After every row comes roughly how far along a hidden order it lies, from 0 to 15.
[ -1   8  13   3 -11  11  -9   1  -8   4  -1  13 -28  -4 -24  -3  -6  17
 -21  87  17 -16   0  -8 -14   2 -46  13  21 -20 -13  13 -13 -29  -7   7
 -17  -4 -42   6   5  10  -3 -16   5  16  25  -4  11  24 -26   6   3  52
   7 -27  -3  28  -7  39 -17   1   9 -18   7  16   3   4   8   8  34  16
  11  41 -11   6  30 -16   0  37   2  11  -9 -13  25   2   8  -9  -3 -10
  18   4   6 -17  -4  -8  11  33   9 -19  -7   1  -1 -14   1  73   0   6
   7   4  -5  -8  49   9  32   8  22   0  41  15   5   3  47  12  18  -5
  14  19  -8  -9   4   3 -16 -12  -7  36  -4 -47 -12   0   0   5 -11  10] : 12
[  21   32   -5    2   -8   15   -8   -2  -24   13   -4    1   15  -19
   -3   20   20  -32   29  -40   45   23    1   -8   36    2  -31    3
  -13  -27   14   -6   13  -11   -4  -16    4   61  -71   11   -6   -3
  -59   11   -4   14  -28   18    5  -15    9  -13   30   39   -2   35
    4   19    9   43  -20   16   50   -7    3   -3   -2    3   28   -2
   43  -25    4 -127    3    6  127   -7  -22   17   12  -15    6   -2
  -25   -2   -6   -7  -27    5   62   28    8  -15   10   21    2   -4
   12  -29   14    6  -12   -7    5   48  -18  -37    2   11   -1   12
   12   12   23  -18    0  -27   12   11  -14   -6    6    4   51  -22
   11    4   19  -18   -9   -8   -4   17    5   -1    9  -51   32   16
  -16   21   -4    0] : 0
[ 11  32   7 -10 -10  14 -10  -1 -18  17  -5   8  -5 -11  -9  22   9 -22
   2  46  40 -10   1 -12   6   3 -67   8 -10 -25   0   0  -8 -25  -8  -4
  -7  55 -59  14  -3  -2 -43  -8   0  10 -17   5  12   3  -3  -7  18  55
  13   4   3  26   0  51 -19   5  39 -20   6  20   0   7  30   0  44   9
  15 -71  -6   9  84 -19 -14  30   5  -1  -2 -12  -2  -1  -1  -9 -14  -5
  54  23   6 -14   6  -3  10  -2  23 -26  -3   1 -14 -22   5  66 -11 -34
   2  10  -2   4  26  22  26  -1   2 -15  21  17  -1   3  19  10  52 -12
  11  21   8 -14  -4   2 -17   7   6  22  -1 -61   4   7 -11  19 -15   8] : 2
[  14   30  -17  -11    2    9    2   -2   -5   15    1  -16   46   -8
   13   23   21  -41   49  -65   17   20    3   -1   53    2   -6  -11
  -29    4   17  -14   12   31    1  -18   13   31  -10    7  -14  -17
  -25   18   -9   -9  -50   21   -1  -40   25  -14   28  -17   -2   39
    3  -15   10   10  -16   16   33    4    0   -4   -4    0    8   -7
  -10  -32   17 -127    9    2   83   -3  -17  -16    6  -25   10    8
  -49   -5  -12   -2  -12   16   47   18    5    2   13   14   -2  -41
    6    0   17    7  -13   -1    3  -24  -10  -43  -10    9    0   19
  -20    8   -5  -23  -29  -24   -6  -11  -15    0  -35   -4   33  -14
    0   -3   18  -11   -3   -9    3   31    4  -27   10  -13   39   13
  -13   12    5   -9] : 3
[  14   44    4   -7  -10   13   -2   -2  -22   16    2   -6   30   -7
    4   27   18  -47   43  -22   30    9    1  -10   35    2  -26    7
  -28  -10   19  -17   15    2   -3  -17    4   68  -44   13  -14  -14
  -49    5   -6    1  -50   17    8  -36   14  -14   21   16    1   34
    6   -1    2   31  -22   13   58   -3    6   23   -4    4   20   -8
   25  -23   19 -127    6    7   97  -10  -17    2    9  -17    8   -3
  -14   -4   -8   -8  -18   -1   56   24    7   -8   10    4   -2  -34
   11  -14    8    6  -12   -5    5   17  -18  -41   -5   14   -1   14
   -1   -3    9   -8  -16  -21   18   -2  -13    0  -13    2   39  -26
    7   15   11  -15  -10   -7   -9   28   12   -6    8  -38   22   15
  -11   19    0    1] : 0
[ -6  10  10   8 -11   6 -10   0  -9   7  -9  12 -21  -7 -24   6  -2   8
 -51  79  30 -22   0  -6 -11   3 -27  13   7 -33  -6   3  -3 -29  -5   6
 -15  -6 -44   9  14  -1 -44 -17   7  16  16  -8  11  35 -16   9  -1  61
  10 -23  -1  29  -5  38  -2   2  25 -19   9   5   1   5   9   7  22   0
  12  -2 -14   4  22 -19  -4  41   5   8  -9 -14  25   4   8  -6  -6 -17
  40  12   4 -15  -4 -10   9  29  18 -36  -8   2   0 -21  -1  73   2   0
   7   4  -5  -5  57  11  50   7  20   2  38  19   3  -3  46   8  13  -9
  12  19 -10 -11   8  -1 -16  -9  -3  41  -2 -52  -7   2  -3   8 -11   6] : 10
[  2  19  -1   4  -8   1 -10   0 -14   9 -10  10 -11 -11 -14  18   6  -8
 -43  64  39 -23   2  -7  -2   5 -34  13  -3 -29  -4   4  -4 -31  -6  -2
 -12  26 -50  13   7 -11 -28  -8   5  18  14  -1  10  21 -14   0  14  87
  13  -5  -1  33  -2  45 -18   4  32 -16   9  -3   2   6  25   4  44   8
  12 -49 -16   8  64 -23 -10  41   5  -1  -8 -15  17   3   2 -13 -16 -13
  47  19   6 -20  -1  -4  14  35  22 -34  -3   7  -7 -25  -1  80  -3 -27
   4   6  -5  -1  49  24  65   9  11  -8  45  16  -2  -6  40   6  55 -10
  14  19   2 -14   8  -3 -16   4   4  34   2 -56   7   7  -6  13 -11   7] : 5
[   7   32  -10  -22   -4    9    0   -3  -22   15   -8   -9   19   -6
    5   31   23  -45   16  -69   14   -1    1   -6   52    2  -10   -2
  -28   -4   12  -10   18    6   -1  -12    8   43  -23   15   -8  -24
  -40    7   -6   -5  -35   16    5  -31   17  -14   31   -2    5   35
    2  -17    5   29  -28   15   42    7    1  -11   -5    2   20  -10
   -9  -29   17 -126   -1    8  110   -5  -14   -3    7  -18   13   -2
  -39   -1  -10   -5  -15    2   11    4    3   -5   13    5    4  -38
   14  -16   15   10  -16   -6    3   -1  -12  -42   -9    6    3   14
   14   18   22  -13  -26  -21   13    0   -8   -2  -23   -2   37  -19
    5    9   12  -12    2   -5    1   33    6   -7    9  -22   23   15
  -13   16    3   -4] : 1
[  16   40   -3   -8   -9   14   -9   -2  -23   12   -8   -4   20  -10
   -5   29   15  -25   28   -2   31   -9    1   -6   33    4  -23    7
  -19  -16   13   -8   12  -15   -4  -11   -1   48  -51   13    0  -22
  -48    7   -1    4  -20    9    7   -6    2  -12   24   47    7   30
    2   18    5   39  -23   13   32   -7    4  -12   -2    4   25   -4
   43  -19   25 -111   -6    9   90  -19  -22   18   11  -11    3   -8
  -10   -1   -4   -7  -20   -5   60   24    7  -13    6   13    7   -9
   13  -31    8    9  -15  -20    6   28  -14  -45   -1    9    1   10
   16   15   37   -8  -10  -21   31    9  -11   -7   -3    3   45  -23
    9   11   10  -20   -3    1   -9   22    6  -12    7  -39   24   15
  -12   18  -11   -1] : 0
[  5  32   4  -3  -8  10 -11  -1 -19  16  -8   7  -6  -9 -18  24   7  -7
 -24  24  33 -17   2 -12   6   4 -32  10  -7 -25  -2   0  -6 -23  -3  -2
 -16  47 -44  11   4  -9 -31  -9   3  13   7   1  12  24  -4  -3  18  51
  14  -9   0  23  -4  60 -21   7  39 -12   9   8   0   4  24  -2  38   2
  15 -52 -14   8  32 -20  -8  38   4   2  -3 -16  11   0   3 -10 -17 -17
  46  18   7 -15   1  -8   7  -1  19  -9  -5   5 -12 -18   0  58  -9 -28
   3   7  -3   4  41  20  51   6   5 -10  46  15   0   1  30   6  46 -11
  10  23   1 -12   7   2 -15   8   6  43   0 -60   3   9 -12  12 -10   6] : 3
[  15   41   -5   -3  -10   16  -10   -1  -18   16   -9   -2   10  -12
   -9   12   16  -21    2    7   38   -5    1  -10   32    4  -28   12
  -19  -21   10   -4   10  -18   -5   -8   -1   55  -55   18    0  -15
  -48    0    1    8  -16    6   10   -8    3  -11   27   33    8   19
    2   16    0   41  -19   13   47  -13    4    1   -1    5   30   -5
   43  -25   23 -100   -8    8  117  -18  -19   19    6   -9    2   -9
  -14    0   -2   -7  -23   -4   60   30    8  -16    5   11    7   -3
   15  -31    5    6  -14  -17    4   83  -12  -34    2   12   -3   13
   33   21   38   -6    0  -18   28   16   -9   -3   14    5   45  -21
   19   14   13  -18    0   -6  -14   16    2   15    7  -66   19   13
  -14   16   -4    6] : 0
[ -6  -9  10  11  -7   1  -5   1  -6   0  -3  14 -30  -1 -18  -9  -8  18
 -15  90  17 -11  -2  -3 -37   1 -22   9  11 -13 -13   8 -20 -28  -9   8
 -15  -3 -52   2   5   6   6 -14   6  16  13  -7   5  29 -22   8 -14  59
   4 -36   2  31  -8  19  -2  -7   2 -16  11  22   3   5   8  10  42  33
  -5  63 -10   1 -13 -11   6  33   0   3  -8 -11  30   2   9  -5  -6 -16
  -3  11   3 -11  -1  -7   8  41   8  -7  -2  -4   6 -12  -1  55   1  18
   8  -1  -4 -13  42   0  18  11  33  10  26  12  12   7  35   5   1  -3
  10   7 -14  -5  -6   1 -11 -17  -2  36 -10 -45 -30  -3   3   2 -14  13] : 15
[  7  33  -1  -7 -10  11 -12  -1 -19  18 -13   4   1 -12 -13  28  14 -15
 -15   2  33 -16   2  -9  17   3 -34   8 -19 -29   5  -4   8 -24  -5  -5
  -3  40 -44  25   1 -12 -47  -7  -1  11  -8  -7  14   7   1  -8  28  52
  14  17   0  20   0  39 -23  17  47 -10   7   3  -1   4  25  -2  33 -22
  21 -64 -13   8  92 -21 -17  20   8  -7  -2 -10  -4   1  -2  -8 -18  -3
  62  16   7 -15   7   0  10  -4  18 -38   2   9 -18 -21   1  75 -12 -30
  -1   8  -4   4  36  28  50   0   4 -17  35  14  -5  -4  19   7  55 -18
   7  17   6 -19  12   0 -14  11   5  13   5 -72  13  10 -11  20  -8   5] : 1
[  1  19  12   0  -9   8  -8  -1  -3   6  -6  12 -19  -6 -23  13   0  10
 -37  77  26 -24   0  -6 -13   4 -26  12   4 -31  -7   9 -12 -34  -7   2
 -14  12 -53  14   9   0 -31 -14   6  19  12  -5  13  31 -18  -1  10  65
  13 -20  -1  41  -9  42  -7   3  27 -15   7  12   1   5  15   6  47   7
   9 -18 -14   6  67 -24  -3  35   5   6  -7 -14  22   3   4  -9 -16 -19
  41  13   4 -15  -1  -3   7  21  13 -27  -9   1  -4 -19  -1  86  -7 -13
   7   6  -5  -4  44  18  36  11  20  -1  46  21   1  -2  47   4  32  -8
  15  20  -5 -12   6   4 -20  -8   2  30  -2 -57  -5   5  -3  12 -11   8] : 8
[ 11  37 -20 -19   0   7   1  -4 -17  11  -6 -17  30  -4  10  27  20 -38
  24 -72  21   0   1  -5  58   0   3  -2 -41   5  13 -15  12   7  -1 -12
  10  43   2  12 -11 -20 -44  10 -11  -4 -37  13   3 -40  18 -17  30  -3
   3  40   4 -19   8  15 -22  15  32  11  -2  14  -4   1  12 -13  -1 -27
  20 -87   4   7 105   0 -18 -12   5 -20   8   4 -12  -1  -8   0  -1   3
  49  12   4   1   7   2   0 -40   7  -8  10   9 -20  -5   4 -15 -11   4
 -11   8   5  17 -14  17  12  -9 -19 -15   6   1 -13   3 -26   2  54 -18
  -4   5  16  -9   6  -2   2  25   7 -26   9 -22  31  13 -14  14   4  -7] : 2
[  4  24   8   1  -9  13  -8   0  -9  11  -7  12 -12  -9 -21  11   0   8
 -17  82  30 -13  -1 -11  14   1 -32  11   1 -21  -6  -8  -4 -24  -3   4
 -11  31 -57  18  10  -5 -21 -14   7  19   8   3   9  14  -8  -1   6  64
  10 -14   1  35  -5  40 -14   4  56 -15  16  16   1   6   1   2  36   8
  16 -40  -9   8  33 -23  -3  37   7   2  -6 -13   7   2   4 -11  -7 -13
  42  21   7 -17   5  -3   8  16  11 -29  -7   3  -3 -17   2  68  -5 -13
   7  12  -4  -1  47  19  29   5  21  -8  29  20   3   3  37  11  32 -10
  12  24  -7 -11   1   3 -18  -5   2  31  -5 -72  -9   4  -6  12 -13  13] : 6
[ -5   1  -3  17  -6   2 -11  -1  -5   1  -8   8 -28  -9 -15   6  -8  25
 -63  76  12 -31   0  -2 -28   3 -22   9  16 -33 -11  15  -2 -31  -3   7
 -14   4 -38   6  20   1   2 -12  12  17  44 -11   7  26 -20   8  13  49
  13 -33  -6  40  -4  20  -4   3 -13 -10   8 -10   4   4  10  11  44  -9
   1  47 -10   6  31 -18   3  38  -1  12 -12 -10  37   5  10  -5  -8 -12
   7   4   0 -15  -9  -4   9  44   5 -40  -7   3   1 -29  -5  75   2  12
   9  -1  -3  -5  40  14  59  13  25  -3  31  21   4  -8  46   6   6  -3
  17  -1 -15  -1  11   5 -14 -18  -9  40  -5 -41  -5   0  -3   3 -11   7] : 14
